Below are the code and all the weights of a small trained network. Each question names an input and a class and asks about switching units off, where a switched-off unit gives its printed mean instead of its output.

import numpy as np


def w(rows, s, z=0):
    codes = np.array(rows[::2]) - 128.0
    scale = np.full(codes.shape[1], s)
    scale[-1] = z or s
    return codes * scale


def f(y):
    return y / 2 * (1 + np.tanh(0.7978845608 * (y + 0.044715 * y**3)))


def log_softmax(a):
    a = a - a.max(-1, keepdims=True)
    return a - np.log(np.exp(a).sum(-1, keepdims=True))


def net(x, mask):
    res = np.array(x, float).reshape(1, 3) / 4 @ E
    y = f(res @ A[0][:, :-1].T + A[0][:, -1])
    res = res + np.where(mask, y, B[0][:, -1]) @ B[0][:, :-1]
    return log_softmax(res[-1] @ U[:, :-1].T + U[:, -1])


A, B = {}, {}
E = w([
[142,212,22,56,166,182,63,181,55,61,81,176],'x0',
[178,119,48,115,2,70,210,148,88,114,113,79],'x1',
[79,157,122,240,31,74,138,147,213,73,59,187],'x2',
],0.0081)
A[0] = w([
[19,156,171,182,150,133,75,119,196,117,130,203,168],'n1',
[104,172,127,148,169,144,79,174,175,111,140,172,148],'n2',
[138,210,98,77,169,193,93,161,73,110,103,135,209],'n3',
[128,193,116,126,168,155,84,87,107,101,88,186,253],'n4',
[103,126,97,184,64,35,174,147,116,87,76,128,213],'n5',
[130,53,172,144,152,145,186,101,165,183,187,92,191],'n6',
[151,122,121,207,1,41,202,133,157,109,97,144,181],'n7',
[193,73,127,25,161,162,153,112,69,155,176,81,219],'n8',
],0.008,0.0045)
B[0] = w([
[164,73,179,112,186,244,131,120,106,85,70,50,205],'n1',
[165,104,92,82,203,175,160,152,81,116,140,43,174],'n2',
[172,70,53,68,134,105,175,193,60,45,136,49,245],'n3',
[148,113,98,118,212,176,145,160,99,33,79,110,212],'n4',
[103,195,189,159,139,67,169,88,128,182,75,27,217],'n5',
[90,179,183,156,44,103,210,43,192,170,105,136,210],'n6',
[8,254,244,212,26,89,112,34,202,216,123,197,245],'n7',
[136,173,114,148,104,78,191,108,142,118,56,80,251],'n8',
],0.0074,0.012)
U = w([
[112,143,104,125,125,158,70,128,138,172,186,191,37],'0',
[59,196,187,198,18,1,200,40,181,224,97,145,184],'1',
[90,76,99,125,131,133,78,188,133,199,186,182,3],'2',
[111,103,118,133,123,133,54,158,109,173,206,166,15],'3',
[181,97,15,50,174,174,172,190,18,18,108,75,200],'4',
[100,122,219,178,176,233,133,69,163,145,83,111,239],'5',
[101,101,133,147,90,169,97,80,128,118,135,184,22],'6',
[156,124,172,133,106,166,61,120,95,156,155,206,44],'7',
],0.0071,0.0031)

Each question gives the input, the list of numbers given to net, and the class t.
The units are the neurons (one row each of A and B). Each row of codes is followed by its name. A weight is (code - 128) times the scale printed after its matrix; where a second scale follows, it is the last column's (A, B and U).
mask holds one flag per neuron, in row order. A switched-off neuron (its flag False) gives its mean, the last column of its row in B, instead of its output. The means were averaged over made-up inputs and are rounded, as every weight is.
A unit's drop is (log p(t) with every unit on - log p(t) with that unit switched off) / (log p(t) with every unit on - log p(t) with every unit switched off).
The circuit of an input: a set's keep is (log p(t) with only the set's units on - log p(t) with every unit switched off) / (log p(t) with every unit on - log p(t) with every unit switched off). Starting from all 8 units, units are removed one at a time, each time the one whose removal leaves the highest keep (on an exact tie, the one counted first), for as long as the keep stays at least 0.8.
circuit, biggest first: the units of the circuit, biggest drop first
most important unit: the unit with the biggest drop
k most important neurons: the k neurons with the biggest drops, biggest first
drop of u: that unit's drop, to one decimal
input [-2,-5,-6], class 1: 2 most important neurons	[n6; n8]
input [-5,-5,3], class 5: most important unit	n1
input [-2,-2,-1], class 5: circuit, biggest first	[n7; n3]
input [2,0,3], class 5: circuit, biggest first	[n6; n8]
input [-3,-4,5], class 5: 2 most important neurons	[n1; n8]
input [-6,-7,0], class 5: 2 most important neurons	[n1; n7]
input [-6,-8,3], class 5: drop of n1	0.3
input [2,-2,6], class 5: drop of n1	0.2
input [1,-5,-3], class 4: drop of n2	0.0
input [-4,-3,1], class 5: drop of n3	-0.1
